Below are the code and all the weights of a small trained network. Each question names an input and a class and asks about switching units off, where a switched-off unit gives its printed mean instead of its output.

import numpy as np


def w(rows, s, z=0):
    codes = np.array(rows[::2]) - 128.0
    scale = np.full(codes.shape[1], s)
    scale[-1] = z or s
    return codes * scale


def f(y):
    return np.maximum(y, 0)


def log_softmax(a):
    a = a - a.max(-1, keepdims=True)
    return a - np.log(np.exp(a).sum(-1, keepdims=True))


def net(x, mask):
    res = np.array(x, float).reshape(1, 5) / 4 @ E
    y = f(res @ A[0][:, :-1].T + A[0][:, -1])
    res = res + np.where(mask, y, B[0][:, -1]) @ B[0][:, :-1]
    return log_softmax(res[-1] @ U[:, :-1].T + U[:, -1])


A, B = {}, {}
E = w([
[204,173,248,100],'x0',
[106,114,173,149],'x1',
[134,132,116,122],'x2',
[215,105,97,209],'x3',
[103,226,106,175],'x4',
],0.013)
A[0] = w([
[63,184,125,74,112],'neuron 0',
[87,141,141,101,47],'neuron 1',
[194,155,113,102,92],'neuron 2',
[92,110,87,129,28],'neuron 3',
[144,131,197,115,141],'neuron 4',
[180,35,115,108,140],'neuron 5',
[155,165,158,98,93],'neuron 6',
[179,96,116,219,200],'neuron 7',
[171,180,172,88,96],'neuron 8',
[82,150,135,85,62],'neuron 9',
[125,255,89,190,150],'neuron 10',
[37,30,46,150,49],'neuron 11',
[125,144,98,70,54],'neuron 12',
[106,202,123,169,124],'neuron 13',
[137,61,131,48,112],'neuron 14',
[86,156,141,112,218],'neuron 15',
[98,228,124,180,125],'neuron 16',
[108,80,139,40,87],'neuron 17',
[67,165,131,49,96],'neuron 18',
[173,146,179,75,65],'neuron 19',
[72,79,122,151,240],'neuron 20',
[68,113,96,163,199],'neuron 21',
[86,146,136,78,114],'neuron 22',
[49,127,68,141,56],'neuron 23',
[145,45,141,87,189],'neuron 24',
[193,135,102,192,110],'neuron 25',
[88,67,76,134,38],'neuron 26',
[180,124,105,221,93],'neuron 27',
[52,98,160,193,248],'neuron 28',
],0.015,0.0018)
B[0] = w([
[93,69,194,114,202],'neuron 0',
[80,113,131,126,167],'neuron 1',
[117,139,158,181,168],'neuron 2',
[132,166,135,172,173],'neuron 3',
[164,189,128,128,199],'neuron 4',
[166,77,121,81,198],'neuron 5',
[135,194,111,172,180],'neuron 6',
[77,72,178,110,204],'neuron 7',
[87,210,123,175,205],'neuron 8',
[70,72,178,171,179],'neuron 9',
[160,97,102,86,220],'neuron 10',
[137,185,122,159,253],'neuron 11',
[122,121,165,143,154],'neuron 12',
[211,101,74,39,183],'neuron 13',
[168,101,128,74,197],'neuron 14',
[123,67,127,154,174],'neuron 15',
[255,88,34,47,201],'neuron 16',
[132,75,135,94,199],'neuron 17',
[84,79,189,115,209],'neuron 18',
[113,215,132,155,206],'neuron 19',
[122,156,90,89,185],'neuron 20',
[125,155,96,124,191],'neuron 21',
[95,88,189,131,183],'neuron 22',
[132,190,139,184,207],'neuron 23',
[207,145,53,50,196],'neuron 24',
[42,72,184,165,195],'neuron 25',
[126,193,118,153,197],'neuron 26',
[72,72,194,174,202],'neuron 27',
[152,123,90,139,176],'neuron 28',
],0.0095,0.018)
U = w([
[174,110,160,38,249],'0',
[21,80,241,139,102],'1',
[95,255,186,166,24],'2',
],0.0099,0.0017)

Each question gives the input, the list of numbers given to net, and the class t.
The units are the neurons (one row each of A and B). Each row of codes is followed by its name. A weight is (code - 128) times the scale printed after its matrix; where a second scale follows, it is the last column's (A, B and U).
mask holds one flag per neuron, in row order. A switched-off neuron (its flag False) gives its mean, the last column of its row in B, instead of its output. The means were averaged over made-up inputs and are rounded, as every weight is.
A unit's drop is (log p(t) with every unit on - log p(t) with that unit switched off) / (log p(t) with every unit on - log p(t) with every unit switched off).
The circuit of an input: a set's keep is (log p(t) with only the set's units on - log p(t) with every unit switched off) / (log p(t) with every unit on - log p(t) with every unit switched off). Starting from the 12 units with the biggest drops (on a tie, the unit counted first), units are removed one at a time, each time the one whose removal leaves the highest keep (on an exact tie, the one counted first), for as long as the keep stays at least 0.8.
units of the circuit, in order: the units of the circuit, biggest drop first
top k neurons: the k neurons with the biggest drops, biggest first
drop of u: that unit's drop, to one decimal
input [-7,-7,-5,6,0], class 2: top 3 neurons => [neuron 11; neuron 26; neuron 23]
input [-5,-5,-7,2,5], class 0: units of the circuit, in order => [neuron 16]
input [-3,0,-4,4,3], class 1: top 3 neurons => [neuron 27; neuron 24; neuron 25]
input [-6,-4,2,7,6], class 1: top 4 neurons => [neuron 27; neuron 25; neuron 7; neuron 24]
input [-6,7,3,8,5], class 1: top 3 neurons => [neuron 27; neuron 25; neuron 7]
input [-2,-3,3,4,4], class 0: top 3 neurons => [neuron 16; neuron 10; neuron 13]
input [-8,2,-7,-7,-5], class 2: top 3 neurons => [neuron 11; neuron 26; neuron 23]
input [7,-7,-8,2,-6], class 2: top 2 neurons => [neuron 19; neuron 8]
input [5,-3,0,6,5], class 1: top 4 neurons => [neuron 25; neuron 27; neuron 24; neuron 7]
input [5,5,2,-6,-7], class 0: top 2 neurons => [neuron 24; neuron 14]
input [2,-8,2,0,-1], class 2: top 3 neurons => [neuron 16; neuron 13; neuron 10]
input [-6,-5,8,6,-4], class 1: drop of neuron 25 => 0.7
input [1,6,-8,6,5], class 1: drop of neuron 16 => -0.2
input [-2,8,0,5,-7], class 0: units of the circuit, in order => [neuron 24]
input [0,2,-1,6,8], class 0: drop of neuron 16 => 0.7
